Below is a small trained network, with its code and all its weights. Each question gives an input and a target symbol and asks what happens when units are switched off, that is, made to give their printed mean instead of their output.

import numpy as np


def w(rows, s, z=0):
    codes = np.array(rows[::2]) - 128.0
    scale = np.full(codes.shape[1], s)
    scale[-1] = z or s
    return codes * scale


def f(y):
    return np.maximum(y, 0)


def softmax(a):
    e = np.exp(a - a.max(-1, keepdims=True))
    return e / e.sum(-1, keepdims=True)


def log_softmax(a):
    a = a - a.max(-1, keepdims=True)
    return a - np.log(np.exp(a).sum(-1, keepdims=True))


def net(x, mask):
    ids = ['αγδεθμξ'.index(c) for c in x.split()]
    T = len(ids)
    res = E[ids] + P[:T]
    q, k, v = (res @ M[0].T for M in (Q, K, V))
    z = softmax(np.where(np.tri(T) > 0, q @ k.T / 3**0.5, -1e9)) @ v
    res = res + np.where(mask[0], z, O[0][:, -1]) @ O[0][:, :-1]
    y = f(res @ A[0][:, :-1].T + A[0][:, -1])
    res = res + np.where(mask[1:17], y, B[0][:, -1]) @ B[0][:, :-1]
    return log_softmax(res[-1] @ U[:, :-1].T + U[:, -1])


Q, K, V, O, A, B = {}, {}, {}, {}, {}, {}
E = w([
[206,105,107,116,116],'α',
[175,251,83,160,62],'γ',
[203,170,126,213,125],'δ',
[60,108,195,64,166],'ε',
[165,102,125,10,104],'θ',
[104,208,175,183,122],'μ',
[72,222,75,94,88],'ξ',
],0.014)
P = w([
[55,122,131,158,1],'0',
[124,156,200,62,206],'1',
[98,108,101,162,118],'2',
[153,146,180,82,239],'3',
[97,70,67,165,150],'4',
[163,140,188,77,233],'5',
],0.0097)
Q[0] = w([
[164,119,110,96,58],'h1',
[169,122,106,174,127],'h1',
[203,226,156,53,250],'h1',
],0.021)
K[0] = w([
[168,125,74,86,114],'h1',
[165,160,125,150,132],'h1',
[147,108,225,122,3],'h1',
],0.025)
V[0] = w([
[16,168,94,38,159],'h1',
[218,225,30,88,132],'h1',
[63,200,84,248,138],'h1',
],0.012)
O[0] = w([
[154,86,12,196,177,87],'h1',
[103,45,120,143,36,255],'h1',
[215,13,164,240,159,237],'h1',
],0.011,0.0034)
A[0] = w([
[133,118,144,127,205,96],'n1',
[116,77,157,153,26,161],'n2',
[151,197,126,164,66,2],'n3',
[127,96,102,32,142,88],'n4',
[124,147,108,129,53,53],'n5',
[104,177,219,149,139,129],'n6',
[68,91,114,140,132,81],'n7',
[106,120,58,149,5,51],'n8',
[118,129,18,162,191,86],'n9',
[64,217,125,254,69,113],'n10',
[138,83,100,84,115,118],'n11',
[102,86,121,74,137,99],'n12',
[174,168,149,52,135,153],'n13',
[103,168,71,101,67,130],'n14',
[76,51,141,176,59,41],'n15',
[187,154,142,146,110,111],'n16',
],0.0096,0.006)
B[0] = w([
[202,180,123,91,107,159],'n1',
[38,122,205,195,203,254],'n2',
[196,137,156,93,164,142],'n3',
[144,207,106,179,118,168],'n4',
[153,122,110,62,110,156],'n5',
[126,119,71,82,70,179],'n6',
[148,124,170,167,164,136],'n7',
[200,97,146,3,102,195],'n8',
[73,51,189,88,145,194],'n9',
[163,134,60,148,170,169],'n10',
[110,176,132,137,133,152],'n11',
[159,146,118,118,128,147],'n12',
[67,119,67,125,90,202],'n13',
[117,85,169,217,141,182],'n14',
[198,212,74,134,89,221],'n15',
[110,160,116,87,111,165],'n16',
],0.016,0.014)
U = w([
[103,114,254,121,45,52],'α',
[184,168,157,132,139,70],'γ',
[96,165,176,202,148,111],'δ',
[101,167,145,115,195,114],'ε',
[129,126,87,151,59,255],'θ',
[109,145,32,209,190,202],'μ',
[128,58,108,179,128,148],'ξ',
],0.0052,0.0021)

Each question gives the input, a string of symbols that net reads in full, and the target symbol t.
The units are the heads (3 rows each of Q, K, V and O) and the neurons (one row each of A and B). Each row of codes is followed by its name. A weight is (code - 128) times the scale printed after its matrix; where a second scale follows, it is the last column's (O, A, B and U).
mask holds one flag per unit, heads first, then neurons. A switched-off unit (its flag False) gives its mean, the last column of its rows in O or B, instead of its output. The means were averaged over made-up inputs and are rounded, as every weight is.
A unit's drop is (log p(t) with every unit on - log p(t) with that unit switched off) / (log p(t) with every unit on - log p(t) with every unit switched off).
The circuit of an input: a set's keep is (log p(t) with only the set's units on - log p(t) with every unit switched off) / (log p(t) with every unit on - log p(t) with every unit switched off). Starting from the 12 units with the biggest drops (on a tie, the unit counted first), units are removed one at a time, each time the one whose removal leaves the highest keep (on an exact tie, the one counted first), for as long as the keep stays at least 0.8.
units of the circuit, in order: the units of the circuit, biggest drop first
most important unit: the unit with the biggest drop
k most important neurons: the k neurons with the biggest drops, biggest first
drop of u: that unit's drop, to one decimal
input α μ δ, target δ: most important unit -> h1
input α δ ξ α, target θ: units of the circuit, in order -> [n2, h1, n13]
input ε μ γ α, target ε: units of the circuit, in order -> [h1, n9]
input ε ε α θ, target ε: units of the circuit, in order -> [h1, n9]
input γ α μ ε, target δ: 2 most important neurons -> [n2, n8]
input ε γ γ α δ, target δ: units of the circuit, in order -> [n2, h1]
input δ ε γ, target γ: units of the circuit, in order -> [n15, n8, h1, n13]
input μ α α μ, target γ: units of the circuit, in order -> [h1, n1]
input γ δ θ δ ξ μ, target δ: units of the circuit, in order -> [h1, n2, n8]
input α α ε γ, target θ: 3 most important neurons -> [n2, n6, n13]
input ξ ξ ε ε ε ε, target ξ: 2 most important neurons -> [n9, n2]
input ξ γ α, target α: units of the circuit, in order -> [h1, n8]
input ε θ θ α μ δ, target ε: units of the circuit, in order -> [h1, n9]
input θ δ δ α ξ γ, target μ: most important neuron -> [n10]
input γ μ θ θ, target δ: drop of n2 -> 0.6
input α θ α α α γ, target θ: drop of n13 -> 0.3
input δ γ θ α ξ θ, target α: drop of h1 -> 2.2
